Below is a small trained network, with its code and all its weights. Each question gives an input and a target symbol and asks what happens when units are switched off, that is, made to give their printed mean instead of their output.

import numpy as np


def w(rows, s, z=0):
    codes = np.array(rows[::2]) - 128.0
    scale = np.full(codes.shape[1], s)
    scale[-1] = z or s
    return codes * scale


def norm(h):
    return h / np.sqrt((h * h).mean(-1, keepdims=True) + 1e-5)


def f(y):
    return y / 2 * (1 + np.tanh(0.7978845608 * (y + 0.044715 * y**3)))


def softmax(a):
    e = np.exp(a - a.max(-1, keepdims=True))
    return e / e.sum(-1, keepdims=True)


def log_softmax(a):
    a = a - a.max(-1, keepdims=True)
    return a - np.log(np.exp(a).sum(-1, keepdims=True))


def net(x, mask):
    ids = ['ΔΠβγζμξω'.index(c) for c in x.split()]
    T = len(ids)
    res = E[ids] + P[:T]
    r = norm(res)
    for j in range(2):
        rows = slice(4 * j, 4 * j + 4)
        q, k, v = (r @ M[0][rows].T for M in (Q, K, V))
        z = softmax(np.where(np.tri(T) > 0, q @ k.T / 4**0.5, -1e9)) @ v
        o = O[0][rows]
        res = res + np.where(mask[j], z, o[:, -1]) @ o[:, :-1]
    y = f(norm(res) @ A[0][:, :-1].T + A[0][:, -1])
    res = res + np.where(mask[2:6], y, B[0][:, -1]) @ B[0][:, :-1]
    return log_softmax(norm(res)[-1] @ U[:, :-1].T + U[:, -1])


Q, K, V, O, A, B = {}, {}, {}, {}, {}, {}
E = w([
[65,219,88,205],'Δ',
[135,127,168,252],'Π',
[181,223,136,124],'β',
[190,156,94,82],'γ',
[53,105,79,155],'ζ',
[147,154,68,115],'μ',
[154,114,232,149],'ξ',
[235,171,116,153],'ω',
],0.015)
P = w([
[107,60,121,64],'0',
[205,115,129,109],'1',
[67,138,151,166],'2',
[164,1,79,158],'3',
[229,86,187,197],'4',
[114,184,172,139],'5',
],0.017)
Q[0] = w([
[149,176,108,98],'head 1',
[90,100,37,255],'head 1',
[179,99,42,229],'head 1',
[32,121,104,178],'head 1',
[75,73,110,102],'head 2',
[170,111,126,145],'head 2',
[119,66,95,64],'head 2',
[110,128,195,124],'head 2',
],0.014)
K[0] = w([
[147,144,49,29],'head 1',
[242,50,93,130],'head 1',
[222,48,155,189],'head 1',
[222,146,101,82],'head 1',
[135,109,199,223],'head 2',
[55,142,147,181],'head 2',
[136,94,173,125],'head 2',
[131,5,143,187],'head 2',
],0.012)
V[0] = w([
[68,150,172,63],'head 1',
[199,166,57,144],'head 1',
[183,221,49,170],'head 1',
[128,216,2,155],'head 1',
[76,175,190,106],'head 2',
[32,136,56,138],'head 2',
[69,98,191,111],'head 2',
[178,144,21,112],'head 2',
],0.012)
O[0] = w([
[78,107,142,108,19],'head 1',
[131,137,191,154,227],'head 1',
[101,110,245,172,167],'head 1',
[63,51,208,157,172],'head 1',
[105,157,58,87,59],'head 2',
[122,21,125,53,233],'head 2',
[114,112,56,125,75],'head 2',
[150,100,220,102,253],'head 2',
],0.012,0.0056)
A[0] = w([
[11,120,117,16,59],'neuron 1',
[95,94,193,110,199],'neuron 2',
[54,127,149,17,3],'neuron 3',
[62,204,137,137,36],'neuron 4',
],0.011,0.0057)
B[0] = w([
[89,226,185,149,139],'neuron 1',
[145,150,58,206,254],'neuron 2',
[116,139,120,158,129],'neuron 3',
[193,6,143,183,120],'neuron 4',
],0.018,0.0079)
U = w([
[27,153,213,80,254],'Δ',
[65,146,132,141,151],'Π',
[102,145,176,126,66],'β',
[118,107,169,92,108],'γ',
[65,120,144,90,170],'ζ',
[94,2,138,148,72],'μ',
[107,149,116,110,138],'ξ',
[181,111,179,159,21],'ω',
],0.011,0.0058)

Each question gives the input, a string of symbols that net reads in full, and the target symbol t.
The units are the heads (4 rows each of Q, K, V and O) and the neurons (one row each of A and B). Each row of codes is followed by its name. A weight is (code - 128) times the scale printed after its matrix; where a second scale follows, it is the last column's (O, A, B and U).
mask holds one flag per unit, heads first, then neurons. A switched-off unit (its flag False) gives its mean, the last column of its rows in O or B, instead of its output. The means were averaged over made-up inputs and are rounded, as every weight is.
A unit's drop is (log p(t) with every unit on - log p(t) with that unit switched off) / (log p(t) with every unit on - log p(t) with every unit switched off).
The circuit of an input: a set's keep is (log p(t) with only the set's units on - log p(t) with every unit switched off) / (log p(t) with every unit on - log p(t) with every unit switched off). Starting from all 6 units, units are removed one at a time, each time the one whose removal leaves the highest keep (on an exact tie, the one counted first), for as long as the keep stays at least 0.8.
circuit, biggest first: the units of the circuit, biggest drop first
k most important neurons: the k neurons with the biggest drops, biggest first
heads that matter: for each layer, one digit per head in row order, 1 if its drop is at least 0.15 and else 0, layers parted by /
drop when u is switched off: that unit's drop, to one decimal
input Δ μ μ μ β, target μ: circuit, biggest first : head 2; head 1
input Δ ζ μ, target μ: circuit, biggest first : head 2
input μ ζ μ, target μ: 2 most important neurons : neuron 1; neuron 2
input Δ ζ ξ, target μ: circuit, biggest first : head 2; head 1; neuron 2
input Δ ζ μ Δ Δ, target μ: heads that matter : 01
input ξ μ ξ, target ξ: heads that matter : 10
input β ξ μ, target ξ: heads that matter : 10
input Δ μ γ β β, target μ: circuit, biggest first : head 1; head 2
input μ ω μ μ γ, target μ: heads that matter : 11
input Π ξ Δ Δ, target ξ: heads that matter : 10
input Π ξ μ Δ, target ξ: drop when head 1 is switched off : 1.2
input ξ ξ μ ζ, target ξ: drop when head 1 is switched off : 0.4
input ξ ξ μ, target ξ: drop when head 1 is switched off : 1.3
